Below are the code and all the weights of a small trained network. Each question names an input and a class and asks about switching units off, where a switched-off unit gives its printed mean instead of its output.

import numpy as np


def w(rows, s, z=0):
    codes = np.array(rows[::2]) - 128.0
    scale = np.full(codes.shape[1], s)
    scale[-1] = z or s
    return codes * scale


def norm(h):
    return h / np.sqrt((h * h).mean(-1, keepdims=True) + 1e-5)


def f(y):
    return y / 2 * (1 + np.tanh(0.7978845608 * (y + 0.044715 * y**3)))


def log_softmax(a):
    a = a - a.max(-1, keepdims=True)
    return a - np.log(np.exp(a).sum(-1, keepdims=True))


def net(x, mask):
    res = np.array(x, float).reshape(1, 5) / 4 @ E
    u = 0
    for l in range(3):
        y = f(norm(res) @ A[l][:, :-1].T + A[l][:, -1])
        res = res + np.where(mask[u : u + 4], y, B[l][:, -1]) @ B[l][:, :-1]
        u += 4
    return log_softmax(norm(res)[-1] @ U[:, :-1].T + U[:, -1])


A, B = {}, {}
E = w([
[135,203,94,144],'x0',
[2,175,163,109],'x1',
[131,113,145,91],'x2',
[71,61,108,64],'x3',
[136,118,138,60],'x4',
],0.0067)
A[0] = w([
[215,97,223,148,253],'L0N0',
[106,121,215,2,100],'L0N1',
[10,121,236,173,216],'L0N2',
[216,82,99,95,28],'L0N3',
],0.0077,0.0023)
B[0] = w([
[100,114,30,137,236],'L0N0',
[83,115,122,173,212],'L0N1',
[203,117,131,167,253],'L0N2',
[142,191,150,9,192],'L0N3',
],0.011,0.0042)
A[1] = w([
[47,61,236,90,208],'L1N0',
[120,236,142,171,193],'L1N1',
[255,86,149,71,252],'L1N2',
[103,225,109,114,65],'L1N3',
],0.009,0.0016)
B[1] = w([
[125,95,130,175,214],'L1N0',
[156,255,171,183,223],'L1N1',
[46,184,86,63,253],'L1N2',
[150,200,82,179,159],'L1N3',
],0.0091,0.0039)
A[2] = w([
[120,146,2,98,126],'L2N0',
[127,209,127,100,182],'L2N1',
[97,64,81,167,251],'L2N2',
[114,202,113,202,160],'L2N3',
],0.0082,0.0027)
B[2] = w([
[199,113,85,189,253],'L2N0',
[109,125,150,166,205],'L2N1',
[156,96,145,250,225],'L2N2',
[214,179,144,135,236],'L2N3',
],0.012,0.0047)
U = w([
[132,114,183,37,28],'0',
[79,41,144,202,218],'1',
[64,153,157,76,2],'2',
[115,136,10,50,154],'3',
[160,230,173,193,198],'4',
],0.014,0.0053)

Each question gives the input, the list of numbers given to net, and the class t.
The units are the neurons (one row each of A and B). Each row of codes is followed by its name. A weight is (code - 128) times the scale printed after its matrix; where a second scale follows, it is the last column's (A, B and U).
mask holds one flag per neuron, layer by layer. A switched-off neuron (its flag False) gives its mean, the last column of its row in B, instead of its output. The means were averaged over made-up inputs and are rounded, as every weight is.
A unit's drop is (log p(t) with every unit on - log p(t) with that unit switched off) / (log p(t) with every unit on - log p(t) with every unit switched off).
The circuit of an input: a set's keep is (log p(t) with only the set's units on - log p(t) with every unit switched off) / (log p(t) with every unit on - log p(t) with every unit switched off). Starting from all 12 units, units are removed one at a time, each time the one whose removal leaves the highest keep (on an exact tie, the one counted first), for as long as the keep stays at least 0.8.
circuit, biggest first: the units of the circuit, biggest drop first
top k neurons: the k neurons with the biggest drops, biggest first
k most important neurons of layer l: the k neurons of layer l with the biggest drops, biggest first
drop of u: that unit's drop, to one decimal
input [-3,-5,-6,7,-2], class 3: circuit, biggest first : L0N3, L1N2
input [-1,-8,-5,-4,-7], class 3: circuit, biggest first : L0N0, L0N1, L1N1, L1N2
input [-8,4,-6,-2,3], class 1: circuit, biggest first : L1N1
input [-5,5,-3,-2,5], class 1: top 3 neurons : L0N1, L1N1, L0N3
input [-4,-2,7,8,7], class 1: top 2 neurons : L0N1, L1N0
input [-3,-3,3,1,-4], class 3: top 2 neurons : L0N3, L0N1
input [-1,-1,5,-5,5], class 3: 2 most important neurons of layer 0 : L0N3, L0N0
input [-8,3,4,-3,-3], class 1: 2 most important neurons of layer 1 : L1N1, L1N3
input [-6,-8,2,4,-3], class 3: top 2 neurons : L0N3, L1N2
input [-7,-8,4,-2,3], class 3: drop of L0N3 : 0.1
input [-3,-2,-7,1,8], class 3: drop of L0N3 : 1.4
input [-6,-7,8,4,-1], class 3: drop of L1N2 : 0.1
